-4.475,-1.497,1.214,-1.279,1.165,-5.308  dezoz
-4.475,-4.475,1.214,-1.279,1.107,-1.280  Sed
-0.514,-1.131,-1.196,-0.152,4.111,4.227  Vir
8.050,-1.811,-0.182,6.073,-0.191,0.584  siru
-6.775,-6.775,-1.433,-1.433,-1.433,-6.775  Vules
-6.775,0.952,2.508,0.088,-0.847,1.095  Tume
3.499,0.588,0.811,0.841,-0.325,-3.005  nav
0.588,0.811,0.841,-0.323,-3.005,-1.820  gaba
-6.776,0.114,-0.208,-0.191,6.073,-1.820  Tono
q: -6.776,0.114,-0.208,-0.191,6.073,-1.820 : Tono
count Sed: -4.475 : 2
count Vules: -6.775 : 3
back: -3.005,-0.325,0.841,0.811,0.588 : nav

-2.893,-0.017,-3.018,-3.053,-2.721,4.506,0.979,0.130,-3.938,3.892,5.647,5.559 = Fefo
2.164,-4.988,1.525,-4.988,1.175,-4.726,-1.987,-4.988,2.409,-4.704,1.525,1.525 = Mego
-2.057,-2.265,-2.417,-1.738,-1.526,4.819,1.094,-2.751,-2.262,4.217,5.772,5.803 = mosi
-5.434,2.446,-5.112,0.538,-3.733,2.718,0.538,3.173,-3.733,0.538,3.884,3.822 = fulom
-4.741,2.068,-4.479,-3.443,-3.026,2.872,0.032,2.922,-4.079,2.306,3.854,3.782 = leru
3.027,0.545,2.676,-3.041,-2.799,-6.084,-3.053,1.396,-2.696,-6.277,-6.612,-7.293 = dovan
3.931,-4.691,2.974,-1.190,-1.100,-0.380,-1.143,-5.553,-0.806,-0.875,-0.585,0.539 = Pez
-5.978,1.642,-5.664,-2.104,-1.794,3.044,0.725,2.154,-2.756,2.681,4.205,4.259 = fuge
1.678,1.251,1.499,-2.569,-2.332,-6.612,-3.224,2.147,-2.095,-6.734,-7.140,-7.762 = kireg
-4.003,-3.891,-4.256,1.476,1.457,3.399,0.956,-5.032,1.783,3.105,4.056,4.410 = kem
0.481,-5.041,-0.113,2.517,2.345,-3.349,-1.277,-6.217,3.700,-3.254,-3.784,-3.774 = vepal
-2.686,0.743,-2.739,4.857,-3.447,3.951,0.570,1.526,-4.755,3.302,5.017,4.857 = ziru
count Mego: 1.526 : 0
count fulom: 0.537 : 0
count ziru: 4.857 : 2

-2.101,-0.098,-0.029,1.588,0.256,0.896,-0.390,-0.151,0.061,-0.016,-3.002,1.423,0.513,0.554,-0.802,-0.653,0.648,0.157,-0.777  sigit
-2.101,-0.493,-0.029,1.588,0.256,0.896,-0.390,-0.151,0.061,0.513,1.423,-3.002,-0.016,0.554,-0.802,-0.926,0.648,0.157,-0.777  vita
-2.101,-0.098,-0.029,1.588,0.256,-3.002,-0.390,-0.151,0.061,-0.016,-3.002,1.423,0.513,0.554,-0.802,-0.653,-0.023,0.111,0.029  dapef
-2.543,-0.567,1.507,-0.151,0.372,0.309,0.242,0.204,-0.100,-0.281,-8.380,1.492,0.282,0.112,-0.043,-1.128,1.435,0.334,-0.696  vili
back: -0.281,-0.100,0.204,0.242,0.309 : vili
q: -2.101,-0.098,-0.029,1.588,0.256,0.896,-0.390,-0.151,0.061,-0.016,-3.002,1.423,0.513,0.554,-0.802,-0.653,0.648,0.157,-0.777 : sigit
count dapef: -3.001 : 0

0.048,-6.484,-2.952,0.057,-2.442,7.327 = Gunil
7.328,-3.047,7.327,-3.047,7.327,7.327 = Fiz
0.456,-2.952,-6.484,0.057,-4.749,1.971 = fisod
-3.022,-3.334,-2.460,-3.190,-2.116,2.430 = tavit
-5.246,-3.301,-7.802,-1.534,-2.442,3.913 = nivez
-3.191,-2.116,-2.460,2.431,-1.035,4.686 = reku
back: 0.057,-6.484,-2.952 : fisod
count tavit: 2.430 : 1
back: -2.116,-3.190 : tavit
back: -7.802,-3.301 : nivez
count Fiz: 7.328 : 1

-2.730,-2.436,1.787,0.858  Kabim
3.534,-4.125,2.937,4.233  kemes
1.905,1.869,-1.926,0.522  nusev
-4.627,-3.055,7.461,3.430  Gez
-2.730,-2.436,1.787,1.166  pok
-2.797,0.857,0.857,0.857  rilig
-0.240,-4.441,1.528,0.988  gisir
-1.449,-2.265,0.653,0.703  bepig
-1.848,0.234,1.038,-1.976  bosit
back: -4.441,-0.240 : gisir
back: 0.234,-1.848 : bosit
count rilig: 0.857 : 3

6.659,-0.485,-0.799,1.639 = Tef
0.735,-0.545,0.734,0.734 = Gifiz
6.659,-0.485,-0.799,2.962 = vudi
count Gifiz: 0.734 : 2
count Gifiz: 0.733 : 0

-5.499,-1.031,-5.501,-5.471,2.176,3.001,-1.348,6.416,0.613,5.877,2.269,-2.061,5.594,-0.943 : beg
4.544,0.779,3.535,-1.460,5.335,-6.090,-0.394,4.656,3.991,-6.240,5.975,-5.035,-3.997,-6.341 : keda
5.973,-5.035,-3.997,-6.341,-5.626,4.417,-0.151,4.820,5.445,0.825,3.081,5.144,4.820,2.182 : Dopa
0.995,-3.725,4.353,-0.090,4.574,0.715,0.686,5.261,-5.590,4.353,-3.557,-3.053,0.715,5.145 : mesug
-0.798,2.181,-0.745,3.562,-5.125,-1.589,2.764,5.387,-0.806,4.344,6.475,0.509,-5.083,4.764 : pof
0.780,0.780,-4.351,2.553,6.413,0.078,0.780,0.780,2.553,1.036,2.553,-2.778,4.354,1.618 : puzi
count mesug: 4.353 : 2
count Dopa: 2.183 : 0
count puzi: 0.780 : 4
count mesug: 5.145 : 1
back: 0.715,-3.053,-3.557,4.353,-5.590,5.261,0.686 : mesug
back: -0.943,5.594,-2.061,2.269 : beg
back: -6.341,-3.997,-5.035,5.975 : keda

-5.722,4.485,0.921,2.644,2.738,3.482,-6.613,-1.632 : Vif
6.475,4.800,-5.233,5.301,0.315,5.167,6.723,-1.132 : mele
6.627,1.384,-1.446,-1.908,-3.494,-1.445,-1.445,-1.445 : zage
-0.965,-0.965,4.800,-5.233,6.723,0.315,5.301,-0.965 : Nar
count Nar: -0.965 : 3
back: -1.132,6.723,5.167 : mele
back: 0.315,6.723,-5.233 : Nar
count zage: -1.444 : 0
back: 6.723,5.167,0.315,5.301,-5.233,4.800 : mele
count Vif: -1.632 : 1

